Below are the code and all the weights of a small trained network. Each question names an input and a target symbol and asks about switching units off, where a switched-off unit gives its printed mean instead of its output.

import numpy as np


def w(rows, s, z=0):
    codes = np.array(rows[::2]) - 128.0
    scale = np.full(codes.shape[1], s)
    scale[-1] = z or s
    return codes * scale


def f(y):
    return np.maximum(y, 0)


def softmax(a):
    e = np.exp(a - a.max(-1, keepdims=True))
    return e / e.sum(-1, keepdims=True)


def log_softmax(a):
    a = a - a.max(-1, keepdims=True)
    return a - np.log(np.exp(a).sum(-1, keepdims=True))


def net(x, mask):
    ids = ['ΔΛβεθσφ'.index(c) for c in x.split()]
    T = len(ids)
    res = E[ids] + P[:T]
    u = 0
    for l in range(2):
        r = res
        for j in range(2):
            rows = slice(2 * j, 2 * j + 2)
            q, k, v = (r @ M[l][rows].T for M in (Q, K, V))
            z = softmax(np.where(np.tri(T) > 0, q @ k.T / 2**0.5, -1e9)) @ v
            o = O[l][rows]
            res = res + np.where(mask[u + j], z, o[:, -1]) @ o[:, :-1]
        u += 2
        y = f(res @ A[l][:, :-1].T + A[l][:, -1])
        res = res + np.where(mask[u : u + 12], y, B[l][:, -1]) @ B[l][:, :-1]
        u += 12
    return log_softmax(res[-1] @ U[:, :-1].T + U[:, -1])


Q, K, V, O, A, B = {}, {}, {}, {}, {}, {}
E = w([
[188,106,133,83,71,66,81],'Δ',
[2,76,173,105,78,110,72],'Λ',
[119,117,169,217,46,98,197],'β',
[48,110,157,113,52,114,75],'ε',
[127,74,143,106,179,100,84],'θ',
[171,82,179,179,51,46,204],'σ',
[52,140,107,200,228,182,157],'φ',
],0.013)
P = w([
[137,185,46,247,94,87,81],'0',
[116,161,165,74,148,100,151],'1',
[119,158,157,103,148,109,137],'2',
[128,137,147,93,139,112,141],'3',
[126,134,143,103,136,109,134],'4',
[118,126,138,110,133,106,135],'5',
[136,120,140,109,138,110,131],'6',
[137,113,141,112,140,110,131],'7',
[142,109,144,113,141,110,130],'8',
[141,103,141,115,146,111,133],'9',
[152,104,144,120,150,112,126],'10',
[152,99,140,114,149,113,135],'11',
[152,102,140,125,154,112,131],'12',
],0.012)
Q[0] = w([
[107,163,74,126,133,181,116],'L0H0',
[113,104,63,94,167,172,70],'L0H0',
[137,155,38,90,127,222,78],'L0H1',
[165,143,129,154,72,108,251],'L0H1',
],0.011)
K[0] = w([
[96,122,211,141,153,226,241],'L0H0',
[131,89,163,26,171,206,147],'L0H0',
[141,117,254,101,122,241,208],'L0H1',
[201,148,79,210,32,95,159],'L0H1',
],0.008)
V[0] = w([
[199,254,210,39,111,126,138],'L0H0',
[96,136,211,94,17,145,113],'L0H0',
[62,141,144,161,111,154,181],'L0H1',
[135,129,75,162,34,135,252],'L0H1',
],0.0071)
O[0] = w([
[105,86,174,110,174,54,104,2],'L0H0',
[135,116,194,54,130,147,204,160],'L0H0',
[164,131,169,108,140,254,129,144],'L0H1',
[205,170,177,177,182,189,82,111],'L0H1',
],0.0097,0.0044)
A[0] = w([
[116,178,182,49,255,117,177,57],'L0N0',
[182,119,165,162,75,148,197,137],'L0N1',
[187,140,94,143,38,164,142,141],'L0N2',
[108,116,163,174,82,195,144,209],'L0N3',
[101,113,54,146,158,139,121,161],'L0N4',
[152,134,77,155,157,177,150,2],'L0N5',
[117,152,202,119,107,144,178,128],'L0N6',
[201,115,160,91,84,123,88,163],'L0N7',
[71,58,146,93,66,89,106,103],'L0N8',
[169,142,151,107,14,111,139,253],'L0N9',
[149,106,178,126,108,12,185,109],'L0N10',
[134,113,90,162,142,108,120,26],'L0N11',
],0.0092,0.0043)
B[0] = w([
[1,169,103,177,87,124,111,146],'L0N0',
[119,124,92,204,120,191,120,207],'L0N1',
[12,209,155,131,113,167,67,197],'L0N2',
[239,110,75,90,185,77,154,200],'L0N3',
[193,128,144,116,121,62,125,147],'L0N4',
[135,130,96,89,240,148,135,139],'L0N5',
[180,156,76,223,112,88,88,173],'L0N6',
[38,118,120,177,202,68,144,182],'L0N7',
[155,113,181,105,163,144,159,213],'L0N8',
[91,61,26,161,161,119,117,248],'L0N9',
[188,190,81,165,133,226,128,211],'L0N10',
[72,173,130,156,142,78,195,132],'L0N11',
],0.0075,0.011)
Q[1] = w([
[204,110,233,68,185,114,141],'L1H0',
[110,111,106,125,134,69,175],'L1H0',
[208,220,60,254,65,155,120],'L1H1',
[46,107,105,47,103,123,92],'L1H1',
],0.0078)
K[1] = w([
[197,163,136,43,172,116,252],'L1H0',
[132,93,176,149,165,21,131],'L1H0',
[66,255,6,184,71,78,28],'L1H1',
[145,39,189,60,82,152,146],'L1H1',
],0.007)
V[1] = w([
[119,28,163,69,123,89,167],'L1H0',
[165,165,98,113,142,115,195],'L1H0',
[76,105,160,169,93,27,121],'L1H1',
[135,144,217,76,2,154,79],'L1H1',
],0.0092)
O[1] = w([
[187,118,67,97,63,163,50,12],'L1H0',
[45,182,116,180,108,152,60,133],'L1H0',
[129,30,85,159,195,29,2,119],'L1H1',
[67,238,93,223,176,105,228,5],'L1H1',
],0.0075,0.019)
A[1] = w([
[124,234,127,52,120,138,127,3],'L1N0',
[44,135,118,53,186,183,147,239],'L1N1',
[241,104,81,122,108,90,48,170],'L1N2',
[164,136,123,56,103,98,47,5],'L1N3',
[91,172,196,80,167,122,169,180],'L1N4',
[148,81,97,62,141,102,150,190],'L1N5',
[76,115,177,28,195,85,110,235],'L1N6',
[110,158,188,166,117,67,139,252],'L1N7',
[74,78,144,13,99,170,50,142],'L1N8',
[1,100,114,100,133,120,137,88],'L1N9',
[19,152,161,91,175,110,118,21],'L1N10',
[94,155,78,38,241,47,91,168],'L1N11',
],0.0086,0.004)
B[1] = w([
[129,112,130,179,147,81,62,129],'L1N0',
[98,63,153,132,124,60,141,207],'L1N1',
[98,138,124,87,182,150,207,195],'L1N2',
[163,158,79,178,112,134,116,147],'L1N3',
[36,110,78,145,133,120,106,168],'L1N4',
[128,140,140,108,173,162,144,208],'L1N5',
[169,36,95,154,128,147,136,245],'L1N6',
[198,148,74,142,193,177,136,158],'L1N7',
[152,157,131,128,108,2,151,235],'L1N8',
[76,162,148,214,112,73,71,178],'L1N9',
[175,179,33,216,90,130,150,153],'L1N10',
[97,113,205,129,60,158,145,216],'L1N11',
],0.0099,0.012)
U = w([
[185,151,39,43,183,104,179,138],'Δ',
[173,91,76,128,1,223,72,138],'Λ',
[109,175,188,145,89,139,185,4],'β',
[232,196,54,203,72,92,188,51],'ε',
[92,130,124,201,47,75,5,162],'θ',
[254,181,195,196,127,107,22,132],'σ',
[122,92,226,52,59,131,74,152],'φ',
],0.0057,0.0041)

Each question gives the input, a string of symbols that net reads in full, and the target symbol t.
The units are the heads (2 rows each of Q, K, V and O) and the neurons (one row each of A and B). Each row of codes is followed by its name. A weight is (code - 128) times the scale printed after its matrix; where a second scale follows, it is the last column's (O, A, B and U).
mask holds one flag per unit, layer by layer, with each layer's heads first. A switched-off unit (its flag False) gives its mean, the last column of its rows in O or B, instead of its output. The means were averaged over made-up inputs and are rounded, as every weight is.
A unit's drop is (log p(t) with every unit on - log p(t) with that unit switched off) / (log p(t) with every unit on - log p(t) with every unit switched off).
The circuit of an input: a set's keep is (log p(t) with only the set's units on - log p(t) with every unit switched off) / (log p(t) with every unit on - log p(t) with every unit switched off). Starting from the 12 units with the biggest drops (on a tie, the unit counted first), units are removed one at a time, each time the one whose removal leaves the highest keep (on an exact tie, the one counted first), for as long as the keep stays at least 0.8.
units of the circuit, in order: the units of the circuit, biggest drop first
k most important neurons: the k neurons with the biggest drops, biggest first
k most important neurons of layer l: the k neurons of layer l with the biggest drops, biggest first
which heads matter: for each layer, one digit per head in row order, 1 if its drop is at least 0.15 and else 0, layers parted by /
input β Λ σ Λ β, target β: units of the circuit, in order : (L1H0, L0H1, L0N2)
input Δ σ θ Δ σ, target Δ: 2 most important neurons : (L1N2, L0N10)
input θ σ ε Λ σ σ σ θ σ φ θ θ, target Δ: 4 most important neurons : (L0N2, L1N2, L0N1, L1N9)
input ε ε β β Δ φ φ, target φ: which heads matter : 00 / 00
input θ φ φ φ, target φ: 2 most important neurons of layer 0 : (L0N8, L0N9)
input σ φ ε Δ σ, target σ: units of the circuit, in order : (L0H1)
input σ φ θ θ σ θ ε θ Δ, target θ: units of the circuit, in order : (L0N3, L0N7, L0N9, L1N9)
input φ Λ θ σ, target φ: 3 most important neurons of layer 0 : (L0N2, L0N5, L0N3)
input θ σ σ θ θ Δ θ, target Δ: which heads matter : 01 / 10
input Λ σ β θ σ Λ θ θ Λ σ, target Λ: 3 most important neurons : (L0N6, L0N9, L0N1)
input σ σ Λ σ σ θ, target θ: units of the circuit, in order : (L0N3, L0N0, L0H0, L1N9)
input Δ Δ σ Λ ε Δ Δ, target Δ: which heads matter : 11 / 10
input β Δ β, target β: units of the circuit, in order : (L1H0, L0H1, L1H1)
input θ Λ θ Λ θ β, target θ: units of the circuit, in order : (L0H0, L0N2, L1N9, L0H1)
input θ σ σ σ β ε φ, target θ: 3 most important neurons of layer 0 : (L0N0, L0N10, L0N8)
input σ σ σ σ Δ θ Λ β σ σ, target σ: 2 most important neurons of layer 0 : (L0N2, L0N1)
input θ ε ε Δ σ σ, target θ: 2 most important neurons : (L0N2, L0N9)
input Λ φ Δ Δ Δ Δ Δ σ β σ, target Λ: most important neuron of layer 0 : (L0N1)
input θ θ φ, target θ: which heads matter : 01 / 00
input ε Λ σ σ, target ε: 2 most important neurons of layer 0 : (L0N6, L0N2)
input Δ σ σ ε Λ φ σ Δ ε ε σ, target Δ: which heads matter : 00 / 01
input Λ Δ θ σ Λ θ ε σ β Λ, target Δ: 2 most important neurons : (L0N2, L0N8)
